Below is a small trained network, with its code and all its weights. Each question gives an input and a class and asks what happens when units are switched off, that is, made to give their printed mean instead of their output.

import numpy as np


def w(rows, s, z=0):
    codes = np.array(rows[::2]) - 128.0
    scale = np.full(codes.shape[1], s)
    scale[-1] = z or s
    return codes * scale


def f(y):
    return y / 2 * (1 + np.tanh(0.7978845608 * (y + 0.044715 * y**3)))


def log_softmax(a):
    a = a - a.max(-1, keepdims=True)
    return a - np.log(np.exp(a).sum(-1, keepdims=True))


def net(x, mask):
    res = np.array(x, float).reshape(1, 7) / 4 @ E
    y = f(res @ A[0][:, :-1].T + A[0][:, -1])
    res = res + np.where(mask, y, B[0][:, -1]) @ B[0][:, :-1]
    return log_softmax(res[-1] @ U[:, :-1].T + U[:, -1])


A, B = {}, {}
E = w([
[128,99,122,153,146,140,140,125,115,120,110,113],'x0',
[147,108,126,127,137,117,139,121,143,126,126,68],'x1',
[58,186,53,75,205,117,190,195,183,106,56,118],'x2',
[167,114,93,151,59,192,255,48,207,62,84,185],'x3',
[106,58,100,9,72,253,18,148,151,53,53,133],'x4',
[126,118,107,135,125,122,126,132,129,126,143,108],'x5',
[53,135,164,194,167,189,66,90,234,145,162,143],'x6',
],0.0065)
A[0] = w([
[41,190,53,86,166,110,204,197,171,121,74,116,45],'neuron 1',
[163,118,95,162,39,138,221,76,212,85,94,179,53],'neuron 2',
[210,146,124,65,65,61,167,150,22,67,110,140,149],'neuron 3',
[70,170,194,186,196,202,78,24,192,127,155,115,184],'neuron 4',
[169,254,138,248,195,70,240,89,107,219,195,137,53],'neuron 5',
[172,67,191,183,12,135,108,79,78,151,177,145,2],'neuron 6',
],0.0059,0.0057)
B[0] = w([
[69,119,242,183,125,217,92,59,114,143,254,10,185],'neuron 1',
[108,119,175,193,141,36,15,226,55,221,71,117,188],'neuron 2',
[64,141,43,88,198,137,156,77,169,191,139,128,211],'neuron 3',
[100,133,39,105,160,75,175,103,137,172,109,144,223],'neuron 4',
[176,86,95,89,81,228,82,163,164,126,64,120,254],'neuron 5',
[69,190,224,145,125,184,137,73,139,181,130,89,175],'neuron 6',
],0.0091,0.0079)
U = w([
[97,150,227,156,125,177,129,51,126,156,164,88,53],'0',
[149,84,93,83,79,205,66,172,161,114,82,138,40],'1',
[113,130,157,168,154,9,53,243,65,191,111,119,49],'2',
[123,133,114,135,120,100,147,126,131,126,132,141,253],'3',
[91,128,44,111,162,75,167,54,148,171,125,143,24],'4',
[142,138,151,125,138,100,134,141,141,127,137,137,239],'5',
[129,127,134,140,145,110,139,136,122,122,128,148,219],'6',
[173,138,158,145,88,54,209,108,97,25,173,173,84],'7',
],0.012)

Each question gives the input, the list of numbers given to net, and the class t.
The units are the neurons (one row each of A and B). Each row of codes is followed by its name. A weight is (code - 128) times the scale printed after its matrix; where a second scale follows, it is the last column's (A, B and U).
mask holds one flag per neuron, in row order. A switched-off neuron (its flag False) gives its mean, the last column of its row in B, instead of its output. The means were averaged over made-up inputs and are rounded, as every weight is.
A unit's drop is (log p(t) with every unit on - log p(t) with that unit switched off) / (log p(t) with every unit on - log p(t) with every unit switched off).
The circuit of an input: a set's keep is (log p(t) with only the set's units on - log p(t) with every unit switched off) / (log p(t) with every unit on - log p(t) with every unit switched off). Starting from all 6 units, units are removed one at a time, each time the one whose removal leaves the highest keep (on an exact tie, the one counted first), for as long as the keep stays at least 0.8.
circuit, biggest first: the units of the circuit, biggest drop first
unit that matters most: the unit with the biggest drop
k most important neurons: the k neurons with the biggest drops, biggest first
drop when u is switched off: that unit's drop, to one decimal
input [-4,-8,2,-7,-7,-8,7], class 3: 4 most important neurons : (neuron 4; neuron 2; neuron 5; neuron 3)
input [3,-8,8,-8,4,3,-1], class 0: 2 most important neurons : (neuron 1; neuron 2)
input [-5,-5,1,-5,-4,-2,8], class 4: 3 most important neurons : (neuron 4; neuron 2; neuron 1)
input [0,2,1,-6,-6,-1,7], class 4: circuit, biggest first : (neuron 4)
input [2,-3,2,0,-8,2,7], class 1: 2 most important neurons : (neuron 5; neuron 3)
input [6,0,-8,5,4,-2,3], class 0: 2 most important neurons : (neuron 6; neuron 5)
input [1,8,-6,-1,7,-8,3], class 3: 2 most important neurons : (neuron 5; neuron 1)
input [-2,7,-6,-4,-1,2,7], class 4: 3 most important neurons : (neuron 4; neuron 1; neuron 2)
input [6,-8,1,4,4,7,2], class 5: 3 most important neurons : (neuron 5; neuron 3; neuron 2)
input [7,3,0,-3,4,0,3], class 6: 2 most important neurons : (neuron 5; neuron 2)
input [-2,0,3,-6,6,-8,4], class 3: circuit, biggest first : (neuron 5; neuron 2)
input [-5,6,-6,-5,6,3,0], class 0: 4 most important neurons : (neuron 5; neuron 2; neuron 6; neuron 4)
input [3,-6,2,-7,7,2,-8], class 4: 2 most important neurons : (neuron 3; neuron 5)
input [5,8,7,7,-8,6,0], class 1: 2 most important neurons : (neuron 5; neuron 6)
input [8,3,2,-1,-6,1,-8], class 4: 2 most important neurons : (neuron 3; neuron 2)
input [2,-8,5,-2,5,-4,0], class 5: circuit, biggest first : (neuron 5)
input [-7,-5,-5,-7,-8,6,8], class 1: drop when neuron 5 is switched off : 1.0
input [-6,-6,6,2,-1,6,3], class 0: drop when neuron 1 is switched off : 1.1
input [-2,4,6,-5,-4,0,5], class 0: drop when neuron 3 is switched off : 0.1
input [4,7,3,-1,1,-6,8], class 4: unit that matters most : neuron 4
